x =
[[142 136 124 113 122 110 113]
 [133 136 122 114 123 110 114]
 [129 136 125 113 122 110 113]
 [120 135 119 116 124 110 115]
 [117 135 121 115 124 110 114]
 [105 136 122 115 123 110 114]
 [120 136 120 116 124 110 115]
 [123 136 121 115 123 110 114]
 [131 136 126 112 122 111 113]
 [123 136 123 114 123 110 114]
 [133 136 124 113 123 110 113]
 [136 136 121 115 123 110 114]
 [138 136 123 113 123 110 113]
 [132 135 120 116 124 110 114]
 [123 136 122 114 123 110 114]
 [116 136 125 112 122 111 113]]
Indices start at 0.
Report the top-right entry.
Answer: 113
The entry just right of 131: 136
Report the entry in row 0 and column 2.
Answer: 124
Report the top-left entry.
Answer: 142
Report the bottom entry of the column that holds the smallest entry.
Answer: 116
Report the entry at row 0, column 1.
Answer: 136
Report the entry at row 2, column 0.
Answer: 129
The entry just right of the smallest entry: 136
The entry in the bottom-right corner: 113
Report the entry at row 1, column 2.
Answer: 122
Report the entry at row 2, column 2.
Answer: 125
Report the entry at row 1, column 0.
Answer: 133

Questions about the matrix below.
1) Report the first entry, reading row by row.
2) Report the entry directly above the largest entry.
3) Report the largest entry.
4) Report the fourth entry from the end, reading row by row.
5) Report the last entry, reading row by row.
6) Report the fourth entry, reading row by row.
7) Report the 2nd largest entry.
8) Report the entry directly above 146.
[[141 138 144 143 127 121 144]
 [147 142 140 138 128 124 142]
 [113 130 126 131 143 109 127]
 [136 142 145 144 130 117 136]
 [121 126 118 120 143 112 125]
 [132 130 138 139 126 124 143]
 [136 144 143 144 130 119 135]
 [117 131 121 122 146 112 118]
 [129 135 129 131 134 119 132]
 [126 129 130 129 133 119 129]
 [122 128 120 120 140 117 120]
 [118 120 121 120 138 114 127]
 [135 133 117 114 139 119 118]
 [149 133 128 122 123 135 130]]
1) 141
2) 135
3) 149
4) 122
5) 130
6) 143
7) 147
8) 130

[[120 135 129 132 138 126 137 133]
 [129 137 128 118 138 124 139 134]
 [135 123 121 124 137 121 131 118]
 [130 107 129 123 122 127 117 104]]
Indices start at 0.
Find the entry in row 1 and column 1.
137
Find the entry in row 0 and column 0.
120
The entry directly below the largest entry is 131
Find the entry directly above the smallest entry.
118
The entry directly above the largest entry: 137
The entry in the bottom-left corner -> 130
Find the entry directly below 131.
117
Find the entry at row 0, column 1.
135
The bottom-right entry: 104
The top-right entry: 133
The entry in row 0 and column 2 is 129

arr =
[[119, 120, 133, 121, 147, 126, 133, 110, 122, 141, 134, 136, 136, 126, 125, 132],
 [138, 116, 123, 119, 125, 138, 135, 113, 126, 139, 132, 136, 134, 134, 140, 130],
 [128, 126, 134, 114, 147, 128, 125, 121, 130, 120, 129, 140, 134, 119, 117, 121],
 [146, 120, 118, 145, 108, 114, 123, 127, 132, 132, 122, 103, 126, 143, 138, 141],
 [118, 117, 127, 141, 129, 122, 128, 103, 105, 150, 144, 109, 128, 135, 141, 146],
 [121, 128, 129, 131, 130, 128, 130, 124, 126, 133, 126, 129, 128, 130, 130, 128],
 [108, 145, 143, 134, 132, 130, 119, 144, 124, 111, 138, 126, 111, 113, 123, 114],
 [129, 123, 127, 131, 124, 127, 126, 119, 119, 138, 145, 117, 126, 129, 134, 140],
 [118, 134, 134, 128, 135, 132, 125, 126, 121, 123, 129, 130, 125, 125, 131, 119],
 [119, 124, 129, 137, 133, 118, 125, 119, 116, 135, 134, 113, 129, 129, 127, 137],
 [128, 133, 125, 133, 123, 127, 130, 136, 135, 122, 108, 132, 129, 133, 130, 121],
 [130, 125, 126, 127, 129, 131, 133, 120, 121, 135, 122, 131, 130, 132, 136, 125],
 [146, 117, 118, 134, 122, 116, 130, 118, 127, 133, 125, 117, 135, 137, 132, 141],
 [124, 126, 126, 138, 124, 121, 127, 128, 126, 133, 126, 119, 129, 132, 126, 136],
 [139, 122, 121, 129, 110, 133, 134, 126, 132, 142, 131, 128, 128, 136, 138, 137]]
Indices start at 0.
The entry just right of the largest entry is 144
Report the entry directly below the largest entry.
133
The entry in the top-right corner is 132
The entry in row 2 and column 1 is 126
Report the entry at row 2, column 0.
128
The entry directly above the largest entry -> 132
The entry in the bottom-right corner -> 137
The entry at row 1, column 2: 123
Report the top-left entry.
119
Report the entry at row 1, column 1.
116
The entry at row 1, column 0 -> 138
Report the entry in row 0 and column 2.
133
Report the entry in the bottom-left corner.
139
Report the entry at row 2, column 2.
134
